Below are the code and all the weights of a small trained network. Each question names an input and a class and asks about switching units off, where a switched-off unit gives its printed mean instead of its output.

import numpy as np


def w(rows, s, z=0):
    codes = np.array(rows[::2]) - 128.0
    scale = np.full(codes.shape[1], s)
    scale[-1] = z or s
    return codes * scale


def norm(h):
    return h / np.sqrt((h * h).mean(-1, keepdims=True) + 1e-5)


def f(y):
    return np.maximum(y, 0)


def log_softmax(a):
    a = a - a.max(-1, keepdims=True)
    return a - np.log(np.exp(a).sum(-1, keepdims=True))


def net(x, mask):
    res = np.array(x, float).reshape(1, 5) / 4 @ E
    u = 0
    for l in range(2):
        y = f(norm(res) @ A[l][:, :-1].T + A[l][:, -1])
        res = res + np.where(mask[u : u + 8], y, B[l][:, -1]) @ B[l][:, :-1]
        u += 8
    return log_softmax(norm(res)[-1] @ U[:, :-1].T + U[:, -1])


A, B = {}, {}
E = w([
[131,178,106,62,216],'x0',
[55,85,157,142,170],'x1',
[121,131,131,129,125],'x2',
[91,219,156,240,174],'x3',
[144,53,2,194,180],'x4',
],0.0065)
A[0] = w([
[73,93,92,141,165,170],'0.n1',
[197,197,103,104,112,53],'0.n2',
[154,113,180,93,92,118],'0.n3',
[164,119,76,176,139,187],'0.n4',
[244,184,119,178,104,79],'0.n5',
[131,65,90,121,124,75],'0.n6',
[254,184,64,111,87,31],'0.n7',
[165,195,79,70,181,1],'0.n8',
],0.0095,0.0053)
B[0] = w([
[79,152,140,94,93,233],'0.n1',
[52,124,154,94,144,172],'0.n2',
[144,185,157,151,140,198],'0.n3',
[145,192,135,110,80,255],'0.n4',
[12,98,143,185,101,199],'0.n5',
[107,220,142,144,114,183],'0.n6',
[2,43,128,124,133,204],'0.n7',
[188,49,222,234,227,172],'0.n8',
],0.0084,0.0046)
A[1] = w([
[112,150,121,102,245,94],'1.n1',
[72,73,152,120,182,6],'1.n2',
[149,121,120,189,29,130],'1.n3',
[126,78,155,59,97,145],'1.n4',
[137,81,3,177,159,145],'1.n5',
[170,133,107,104,197,36],'1.n6',
[110,206,166,169,127,170],'1.n7',
[204,28,104,42,103,25],'1.n8',
],0.012,0.0025)
B[1] = w([
[161,73,155,190,77,203],'1.n1',
[96,63,114,87,53,172],'1.n2',
[167,67,158,94,211,208],'1.n3',
[106,167,57,164,169,188],'1.n4',
[130,214,240,37,89,180],'1.n5',
[185,105,165,145,176,145],'1.n6',
[166,117,33,90,125,255],'1.n7',
[127,175,80,254,143,161],'1.n8',
],0.0098,0.0081)
U = w([
[174,233,189,5,91,123],'0',
[134,90,85,104,138,254],'1',
[120,172,28,222,159,93],'2',
[16,59,110,93,77,77],'3',
[218,10,197,162,173,76],'4',
],0.011,0.0098)

Each question gives the input, the list of numbers given to net, and the class t.
The units are the neurons (one row each of A and B). Each row of codes is followed by its name. A weight is (code - 128) times the scale printed after its matrix; where a second scale follows, it is the last column's (A, B and U).
mask holds one flag per neuron, layer by layer. A switched-off neuron (its flag False) gives its mean, the last column of its row in B, instead of its output. The means were averaged over made-up inputs and are rounded, as every weight is.
A unit's drop is (log p(t) with every unit on - log p(t) with that unit switched off) / (log p(t) with every unit on - log p(t) with every unit switched off).
The circuit of an input: a set's keep is (log p(t) with only the set's units on - log p(t) with every unit switched off) / (log p(t) with every unit on - log p(t) with every unit switched off). Starting from the 12 units with the biggest drops (on a tie, the unit counted first), units are removed one at a time, each time the one whose removal leaves the highest keep (on an exact tie, the one counted first), for as long as the keep stays at least 0.8.
units of the circuit, in order: the units of the circuit, biggest drop first
top k neurons: the k neurons with the biggest drops, biggest first
top k neurons in layer l: the k neurons of layer l with the biggest drops, biggest first
input [2,0,7,-1,-4], class 1: top 2 neurons -> [1.n7 1.n5]
input [-7,-8,-7,4,-3], class 3: top 2 neurons -> [0.n5 0.n7]
input [3,5,0,-3,6], class 0: units of the circuit, in order -> [1.n5]
input [7,-5,8,6,-4], class 1: top 2 neurons in layer 1 -> [1.n5 1.n4]
input [8,5,0,-7,5], class 4: top 3 neurons in layer 1 -> [1.n1 1.n6 1.n7]
input [-4,8,3,-8,-1], class 2: top 2 neurons in layer 1 -> [1.n4 1.n8]
input [-6,-3,6,-7,-6], class 2: top 4 neurons -> [1.n8 1.n4 1.n5 0.n4]
input [-6,2,-5,-6,3], class 2: top 2 neurons in layer 0 -> [0.n5 0.n8]
input [8,-2,-6,5,7], class 4: top 2 neurons in layer 1 -> [1.n1 1.n6]
input [-4,-4,-6,-1,-5], class 1: units of the circuit, in order -> [1.n5 0.n4]
input [-8,-1,-2,-4,-6], class 4: units of the circuit, in order -> [1.n3 0.n1]
input [-5,-8,-6,-5,5], class 3: top 4 neurons -> [0.n7 0.n5 1.n7 1.n5]
input [-6,7,7,2,7], class 0: units of the circuit, in order -> [1.n5 0.n5 0.n7]
input [-7,0,-3,-1,0], class 4: units of the circuit, in order -> [1.n3]
input [-6,6,-3,-8,0], class 2: units of the circuit, in order -> [1.n8 1.n4]
input [-5,2,7,5,1], class 1: top 2 neurons -> [1.n7 1.n3]
input [-7,-4,5,5,-4], class 4: top 3 neurons in layer 0 -> [0.n5 0.n4 0.n6]
input [0,-8,4,-1,-5], class 3: units of the circuit, in order -> [0.n7 0.n5]
input [4,0,5,7,-6], class 2: top 2 neurons -> [1.n5 1.n7]
input [8,-4,3,4,0], class 4: units of the circuit, in order -> [0.n8]
input [7,-3,2,-2,-6], class 4: top 2 neurons in layer 1 -> [1.n1 1.n5]
